(in the rows, 128 means zero)
Facts:
σ 995 <- gabrol dilim stuvem klifafur fuskatrom flatro mabril floklur klinasta litrul buflel skufim flegas stira zezon
σ 713 <- mafor neli konavek triplis stizin plono vonol kuru gremil zuza zitoma griru skelun pemeran stiste trega gruflom midren brifle supla drodrin sodi plipir grebok stukis gizir daten flarel moklo fifizuk trulus vobar fepli truskebu pleflis plutoples rusta flodrik nuko toter plodrur sonulor gedru goflu truski skitrulor skades plibru
σ 928 <- releklel vadro bebi moskim mivul breklor stopa vibun trukom brubrik teder velil stogrir
σ 710 <- bulane penu fitir bromer flubir tribre kleflik tratok sedrol bruvak beklusi brokan nelis troskas skife liskal granu nezak luplam kufedrek treles kiskuzor klobon klatrir
σ 506 <- skiram fligro dotefle gude buraflek buna plasedram nesko tetiskil tustus
{releklel stizin penu skelun bruvak daten truskebu pleflis tetiskil} τ d
{neli kuru tribre bebi dotefle tratok nelis moklo fepli velil zezon} τ j
{dilim flubir trega brifle supla floklur teder kufedrek stogrir} τ f
{konavek nezak brubrik nuko klobon} τ h
{stuvem triplis plono vonol fitir zitoma plipir grebok gizir moskim skife liskal stopa rusta buflel toter flegas truski klatrir} τ a
{skiram klifafur stiste gruflom sedrol gude brokan mabril granu flodrik litrul} τ b
{gremil flatro kleflik drodrin stukis beklusi fifizuk vobar plodrur goflu tustus} τ c
{zuza flarel buraflek klinasta nesko skades kiskuzor stira} τ e
{fligro sodi mivul luplam} τ g
{midren trulus skufim sonulor} τ i
[gabrol tribre pemeran nuko treles] Λ sodru
[flumon plono plomum] Λ sapok
[mafor kavum litrul tisar] Λ vesko
[releklel bulane tratok tubosta vakeple kufedrek] Λ trode
[neli moskim luplam] Λ vakeple
[dilim fuskatrom skufim nesko truski plibru] Λ rera
[konavek gruflom drodrin buraflek ploskam plasedram sonulor mepagru] Λ ronal
[stuvem truse beklusi pleflis] Λ bidrufol
[triplis midren daten] Λ suskar
[stizin klifafur] Λ flumon
[vonol bromer fligro stukis moklo granu nezak gedru] Λ tosok
[kuru gizir trukom] Λ tubosta
[skiram troskas pekuren] Λ beper
[penu kleflik flodrik] Λ kinul
[gremil vadro velil] Λ zoma
[zuza bebi brokan truskebu plodrur stogrir] Λ tisar
[fitir flatro tetiskil] Λ kavum
[zitoma tustus] Λ mepagru
[flubir mabril stopa skodrem kiskuzor] Λ zugro
[griru skestu kinul zoma floklur pavok fepli stipli] Λ noki
[skelun stiste plipir nelis mivul fifizuk teder] Λ plomum
[dotefle gude] Λ skodrem
[trega vobar brubrik toter zezon] Λ kisal
[plegror grebok sodru klobon] Λ pluska
[brifle suskar breklor klinasta tosok klatrir] Λ gumuzon
[supla trulus rusta buna] Λ stipli
[sedrol sodi liskal] Λ mostadon
[bruvak vibun] Λ plegror
[flarel] Λ ploskam
[skife plutoples] Λ troster
[buflel skades] Λ pavok
[goflu skitrulor] Λ truse
[flegas] Λ skestu
[stira] Λ pekuren
[gabrol mafor releklel dilim konavek stizin plono vonol skiram penu gremil zuza klifafur zitoma fuskatrom bromer griru skelun kleflik trega midren drodrin sodi plipir gizir daten flarel fifizuk buraflek troskas trulus skife klinasta liskal stopa pleflis plutoples granu nezak teder buna skufim plodrur sonulor tetiskil skades klobon tustus stira] φ 689
[bulane vadro flubir pemeran supla grebok brokan mivul rusta velil skitrulor klatrir stogrir] φ 124
[neli stukis mabril vobar fepli truskebu brubrik plasedram luplam nuko gedru flegas truski] φ 675
[stuvem triplis fitir tribre bebi stiste tratok sedrol beklusi moskim nelis breklor flodrik litrul buflel toter nesko treles] φ 239
[kuru flatro fligro dotefle gruflom brifle gude bruvak moklo floklur vibun trukom kufedrek goflu kiskuzor plibru zezon] φ 858

Known rows:
fitir: [128 141 141 111 137 135 113 140 137 135 129 143 103 113 118 126 203 118
 133 121 135 132 124 127 131 129 128 125 131 119 130 117 139 155 129  84
 150 125 116 119 122 143]
plipir: [131 132 156 115 137 133  85 159 132 144 132 127 155 125 127 117 185 112
 125 131 127 113 113 130 130 129 136 123 131 107 119 109 108 115 116 100
 150 135 130 147 125 127]
toter: [129 132 153 132 140 145 104 146 140 140 128 135 124 101 126 124 228 112
 125 130 129 102 118 130 123 119 135 118 135 112 119 111 130 130 122  86
 147 132 116 134 129 121]
brokan: [144 124 133 116 128 110 125 141 132 149 131 122 119 151 112 118 149 124
 133 136 138 147 138 125 120 127 123 126 131  92 141 136 113 158 120 118
 139 134 125 119 123 134]
truskebu: [147 118 154 183 128 142 126 124 135 178 133 106 145 147 109 136 140 131
 119 145 115 105 145 129 102  73 114 116 137  88 174 139 112 147 103 107
 132 136  96 109 148 106]
pleflis: [139 113 159 170 127 141 138 147 144 184 128 101 129 149 120 123 127 127
 121 149 121  89 146 138 110  87 114 109 129 105 152 138  90 142  98 132
 133 145 132 122 144  97]
buraflek: [132 133 125 101 128 112 127 120 132 101 129 147 139 128 132 128 132 133
 132 118 134 144 121 132 136 146 133 140 125 156 120 126 154 136 159 132
 125 120 137 134 120 140]
klinasta: [120 129 138  96 129 112 132 109 125  93 130 144 120 135 142 131 104 134
 137 115 137 143 120 129 143 156 138 146 123 150 114 130 156 146 164 135
 118 121 147 133 120 145]
skades: [139 125 120 143 132 138 118 127 128  99 125 146 158 102 127 124 186 119
 121 135 122 124 114 119 117 129 137 121 131 144 105 117 125 104 136 131
 131 144 113 141 122 102]
kufedrek: [126 133  89 116 108 153 177  70 115  80 127 152 180 111 136 139  64 138
 129 139 103 131 142 121 118 133 129 136 120 224 113 162 131 103 134 187
 107 120 130 125 134  93]
nezak: [116 140 125  96 127 149 123  82 139  22 124 176 196  94 143 136 154 126
 135 127 116 138 121 115 117 174 154 159 122 222  77 142 159 114 177 156
 115 129 128 141 121  94]
tribre: [124 130 129 137 117 159 168 116 144 135 124 134 133 116 132 140 100 137
 127 134 116  90 153 131 123  97 116 126 120 180 138 151 118 138 124 145
 118 124 134 115 135 119]
zoma: [125 124 105 143 133 109 137 149 120 139 125 117  81 137 130 128 101 133
 126 115 139 144 124 124 138 131 120 123 129 112 134 113 132 120 129 140
 129 134 136 124 122 144]
ploskam: [112 128 116 134 131 115 128 146 119 143 130 113  95 137 126 127 103 133
 129 122 132 149 127 128 139 141 124 129 130 106 136 119 131 126 114 129
 137 124 140 120 129 147]
skitrulor: [136 121 118 124 129 121 112 146 125 140 134 117 138 124 118 115 160 118
 126 146 132 126 129 122 123 126 134 115 132  78 120 129 113 121  99 117
 131 136 119 135 130 113]
vadro: [151 121 114 123 124  92 128 135 130 135 124 119  99 137 124 117 110 128
 127 123 146 131 123 122 141 125 130 123 125  93 126 120 129 131 130 134
 110 134 130 135 116 145]
plibru: [131 125 133 126 128 140 121 127 121 143 132 123 129 124 120 120 143 116
 124 138 122 121 120 127 117 118 131 112 135  85 123 129 109 116 107 117
 135 131 110 131 137 110]

Rows:
No name comes twice in this set of rows, the named rows included.
[133 132 158 138 140 142  80 123 124 136 132 128 160 117 120 132 198 116
 120 127 124 130 112 119 118 113 137 128 139  85 136 114 134 122 129  77
 142 135  96 133 131 129] => truski
[142 115 150 162 120 123 152 144 138 179 124 109 105 157 128 125  92 134
 124 131 139  96 145 124 121  88 104 114 123 110 155 136  97 152 129 140
 120 148 122 117 129 134] => penu
[127 130  82 123 108 131 192  74 102  70 122 157 146 117 147 145  26 149
 125 124 116 141 136 126 135 132 127 138 116 236 121 152 151 108 163 199
  92 120 141 124 125 119] => floklur
[140 130 138 124 128 123 128 129 139  97 119 157 157 128 134 128 161 126
 125 121 132 127 125 119 123 134 127 133 127 174 117 119 138 132 171 140
 132 144 127 135 118 122] => kleflik
[136 127  86 114 105 139 166  84 119  70 126 145 187 111 135 135  72 141
 129 148 113 130 154 115 120 142 136 140 117 215 114 165 120 104 137 187
 100 125 141 128 124 101] => flubir
[128 128 167 152 138 153  91 100 140  92 129 140 188 116 138 140 176 122
 125 129 112 110 122 119  99 123 140 144 133 135 111 128 151 121 149 108
 126 140  96 136 136  97] => stukis
[127 131 146 122 131 118 148 134 133 158 129 130  74 137 126 133 121 138
 132 117 136 131 132 147 142 113 119 127 124 131 149 124 144 171 136 104
 134 116 141 115 128 157] => litrul
[136 125 119 142 116 129 171 110 131 132 123 129 135 149 134 136  50 142
 128 128 120 121 137 138 129 117 116 130 118 171 142 148 132 138 142 171
 111 119 142 118 132 128] => dotefle
[140 133 117 128 135 142 118 122 132 101 132 153 168 106 112 123 192 119
 126 144 119 143 122 125 108 141 143 126 136 133 115 128 131 123 125 122
 141 131 113 132 129  99] => zuza
[130 135  90 109 108 138 166  92 129  84 125 141 194 111 140 140  44 142
 126 137 108 109 144 129 134 135 132 141 112 229 119 156 127  96 139 195
  95 111 148 136 124 108] => teder
[132 133 159 121 136  91 104 125 110 130 131 131 104 138 132 137 133 136
 126 100 146 154 107 126 144 123 125 141 130 107 150 106 167 144 168  90
 125 127 118 128 114 169] => flegas

Now the same things, written a new way:
Known rows:
breklor: [141 126 141  71 117 130  53 112  90 145 135 124 102 112 135 154 157 142
 135 125 132 119 177 151 167 107  94 124 111 122 142  91]
tetiskil: [103  84  89  90 134 118  88  89  85 115 117 100 112 161  94 176 161 131
  92 187 111 113 116 162 167 110  52 121 131 124 101 135]
brubrik: [156 104 127  99 121  97  84 113  70  99 101 118 124 143 112 178 148 131
 127 135 119 130 164 165 168 112  78 127 112 108 139 113]
sodi: [ 77 169  92 158 120 152 125 144 198 176 136 136 126 141 145 102 108 128
 141 128 130 144  74 124 108 123 135 148 116 141  82 131]
pavok: [202  98 189 133 142 144 145  98  87 117 163 100 128 122 143 117 117 142
 105 103 136 112 135 118 144 136 141 120 126 121 190 134]
stiste: [ 69 159 131 108 174  73 163 201 213 138  84 147 133 183 137 134 160 125
 118 147  89 174  72 119 101 107 137 150 158 129  88 144]
plipir: [133 196 129 143 137 102 148 132 169 161  86 163 153 146 117 140 105 116
 199 126 154 154 144 134 116 131 140 116 104  99  88 123]
plegror: [167  95 182 138 135 129 111 102  85 116 149  96 122 117 133  99 125 128
 117 111 142 128 147 113 130 123 135 106 141 101 177 137]
sodru: [166  93 180 143 136 136 109 105  86 114 140  95 118 120 124 101 125 129
 112 114 142 128 150 111 127 123 134 106 139 102 181 133]
sonulor: [ 87 157  74 150 135 109 143 136 198 145 106 144 136 168 125 116 118 130
 127 139 115 146  87 135 117 142 134 137 128 132  67 148]
plomum: [184 118 227 128 150 119 119 129  99 124 127 112 136 121 143 108 133 122
 135 117 153 136 146 111 119 108 142 105 133  82 167 137]
triplis: [121 171  76 142 109  97 119 133 179 116 104 169 127 128 132 113 114 140
 162  98 132 125 175 135 122 158 154 117 113 132 109 116]
kufedrek: [117 146 155 170  90 167 115 168 102 120 150 142 140  73 149 117 110 102
 124 140 150 113 140 111 121 112 143 161 125 143 119 128]
goflu: [ 86 138 103 134 156  66 152 178 153 108 118 136 111 156 139 135 132 116
  86 137  88 151 104 116 123 123 143 157 189 158  88 137]
moskim: [161 139 140 133 109 128  65 100 101 121 106 117 136 139 112 155 143 130
 130 147 136 127 169 158 172 111  73 130  96 102 127 111]
kavum: [156  78 146 151 125 157 110  96  74 108 150  77 111 121 108 100 122 132
 111 123 134 125 155 109 125 125 129 108 147 107 178 134]
mafor: [101 147  72 133 128 147 144  99 127 167 124 112 106 130  98 136 102 122
 180 114 128 138 144 120 113 143 133 113 135 132 130  98]

Rows:
No name comes twice in this set of rows, the named rows included.
[133 121 110 162  86 209  34 118 111 169 146  98 109 118 117 121 138 124
 123 150 134 131 123 147 160  87  58 147  96 123 128 105] => stogrir
[133 168 117 147 130 109 146 148  93 132 133 137 111 116 128 143  99 108
 154 104 128 148 177 116 127 133 152 137 153 138 135 105] => plibru
[118 166  76 133 140 106 160 105 146 133 100 138 129 147 101 147 107 123
 170 122 130 140 145 136 121 156 137 109 132 123 114 120] => konavek
[146 196 104 163 120 189 144 150 181 187 154 145 134 121 146 112  97 134
 149  93 127 137  98 125 136 141 135 155  96 147 131 107] => supla
[114 122  88 164  91 176 147 124 119 101 104 127 148 107  82 134 131 116
 142 148 134 105 162 126 117 147 116 126 109 132 135 128] => fitir
[133 154 195 112 127 147  47 161 151 185 124 138 136 136 155 128 161 121
 119 153 139 146  88 147 152  63  73 156  96 107 105 127] => mivul
[178 145 154 103 120 193  84 114  88 192 178 106 111 106 152 156 135 138
 143 115 132 118 119 145 177 100  78 147  88 134 166  86] => velil
[124 186 113 147 131 110 148 120 167 149  98 150 147 143 115 133  99 119
 185 121 143 150 143 132 116 140 142 115 108 106  99 124] => plono
[115 173 135 170  99 123  91 171 149 143 141 163 116  99 164  97  91 117
 131  97 138 140 151 119 124 127 166 158 133 153  97 108] => brifle
[110 126 104 108 123 134 173 108 121 107 106 138 151 111 104 158 132 117
 153 154 140 104 147 131 118 145 124 103 116 128 124 138] => klobon
[ 70  97 119  93 143 129 173 167 154  98 112 136 136 132 131 135 173 126
  89 166  94 110  85 118 110 121 119 145 150 152 116 150] => beklusi
[109 166  73 117 107  87 116 107 177 133 113 175 125 130 132 115 109 141
 169  97 143 125 160 144 120 162 161 106 111 138  82 120] => vonol
[167 130 145  67 130 152 110  85  79 161 158 108 120 120 137 184 136 140
 134 144 139 108 131 158 185 115  74 135  94 129 154 100] => buna
[ 71 115 136  93 171  89 172 161 182 134 113 144 141 165 134 133 163 128
  95 169 108 148  47 127  90 111 137 134 156 139  75 166] => klifafur

The same things again, as new rows of numbers:
Known rows:
tetiskil: [152 113 133 189 114 132 132 113  92 137 164 130 140 118 121 113  77 134
 129 157 122 132 119 147 118 107 130]
klatrir: [116 129 107  60 179 134 106  96 112 134 132 129 121 102 112  96  99 138
 133 145  84 127 120 157 136 129 129]
bruvak: [143 124 121 146 120 135 112 132  70 163 116 151 128  95 146 113 100 134
 134 161 115 146 112 146 131 118 137]
vobar: [141 133 136 200 125 116 138  98 126 135 135  96 143 116 172 134 107 122
 131 131 127 156 142 139 129 125 127]
rusta: [124 124 123  66 137 127 116 129 128 109 144  88 147 152 130 127 103 123
 127 129  93 142 124 140 127 139 119]
plibru: [150 131 136 135 137 142 146 142 146 128 145  99 122 179 100 136 167 117
 128 113  97 124 132 137 139 143 125]
griru: [139 127 137 101 154 136 164 141 139 126 147 105 138 193 112 131 172 111
 126 119 108 115 131 138 123 137 119]
velil: [ 87 123 108  38 109 116  72 161 127  83 110 135 129 122 164 156  86 148
 123  95 148 157 135  77 130 133 115]
stogrir: [ 90 118 103  87  86 107  53 132 103  84 129 134 126  54 205 180  42 159
 122  94 153 163 126  72 118 125 132]
mivul: [104 124 113  79 128 128 103 181  85 127 106  89 135  90 184 145 124 114
 126  52 128 105 154  81 163 139 135]
zezon: [112 131 117  99  88 118  90 145 140 108 104 157 116  94 149 160 106 157
 133 121 153 162 125  88 120 126 128]
fuskatrom: [124 131 121  91 165 131 145 156 125 131 111 136 111 157 137 152 189 124
 124  79 129  97 139 100 137 136 129]
mabril: [113 124 120 198  82 112 110 130  69 146  81 151 127  93 211 148  83 144
 125 104 157 175 144 101 135 112 122]
dilim: [ 97 121 115  94  71 103  88 124 135 109 106 153 136  48 190 164  66 162
 136 127 168 161 117  81 105 105 137]
mostadon: [127 135 134 147 143 131 136 131 130 134 127 130 117 148 107 110 170 110
 118 126 139 103 136 142 139 147 127]
skodrem: [123 135 133 141 142 133 135 128 130 134 124 127 118 142 102 115 174 107
 116 124 137 101 136 141 139 148 128]
trode: [127 136 134 145 148 131 136 132 123 133 127 129 114 146 103 113 168 108
 116 124 135  98 136 142 135 147 129]

Rows:
No name comes twice in this set of rows, the named rows included.
[128 128 135 143  75 126 103 128 161 100 138 122 131 118 114 138  80 154
 135 146 120 168 116 123 111 122 126] => kuru
[137 137 131 184 157 131 161  83 155 144 135  98 118 164 114 128 165 116
 128 106 102 139 150 144 148 127 116] => gedru
[105 129 111  32 171 132 112 181  99 109 119 111 120 175 153 156 172 109
 117  58 131 110 150  86 155 151 116] => vadro
[109 128 118  94 146 134 138 152 146 126 116 133 101 153 139 168 204 120
 127  58 154 107 148  73 155 136 124] => breklor
[151 121 132 162 135 130 130 107 126 132 162 117 148 107 108 106  97 128
 135 163 121 120 123 139 124 118 135] => tustus
[116 125 128 138  87 130 108  94 188 114 142 128 121 108 101 136  89 153
 141 145 119 180 118 119 123 111 119] => moklo
[129 108 136 149  60 127 123 150  96 138 133 133 148 121 148 134  81 137
 132 153 133 172 111 127 122 103 119] => flodrik
[129 128 117 112  88 117  79 106 115 128 119 170 136  50 160 117  40 163
 143 195 134 174 104 132 106 118 140] => kufedrek
[122 135 134 164 104 108 119  97 156 107 124 126 147 139 151 135  81 146
 131 158 143 194 131 134 109 122 111] => fepli
[145 126 136 246 104 118 134  95  93 138 136 104 134 115 178 142  95 132
 123 128 120 171 132 138 121 117 126] => truskebu
[140 124 133 143 107 129 121 127 134 130 149 100 135 108 137 138 118 120
 135 134 115 146 122 125 129 133 133] => goflu
[136 135 115  67 189 143 124 131  88 133 123 120 118 152 101  90 125 123
 124 128  66  97 127 161 138 140 129] => bulane
[153 122 127 167 144 145 131  97 126 160 172 107 130 114 111 102 129 109
 142 152 110 141 133 143 151 120 129] => fligro
[141 127 135 134 150 138 159 131 143 124 146 101 128 174 101 134 161 119
 127 107 104 104 131 137 128 130 125] => plutoples
[134 113 139 186  52 132 113 146 100 139 131 125 138  95 142 134  64 143
 131 135 117 176 118 125 125 107 124] => gruflom

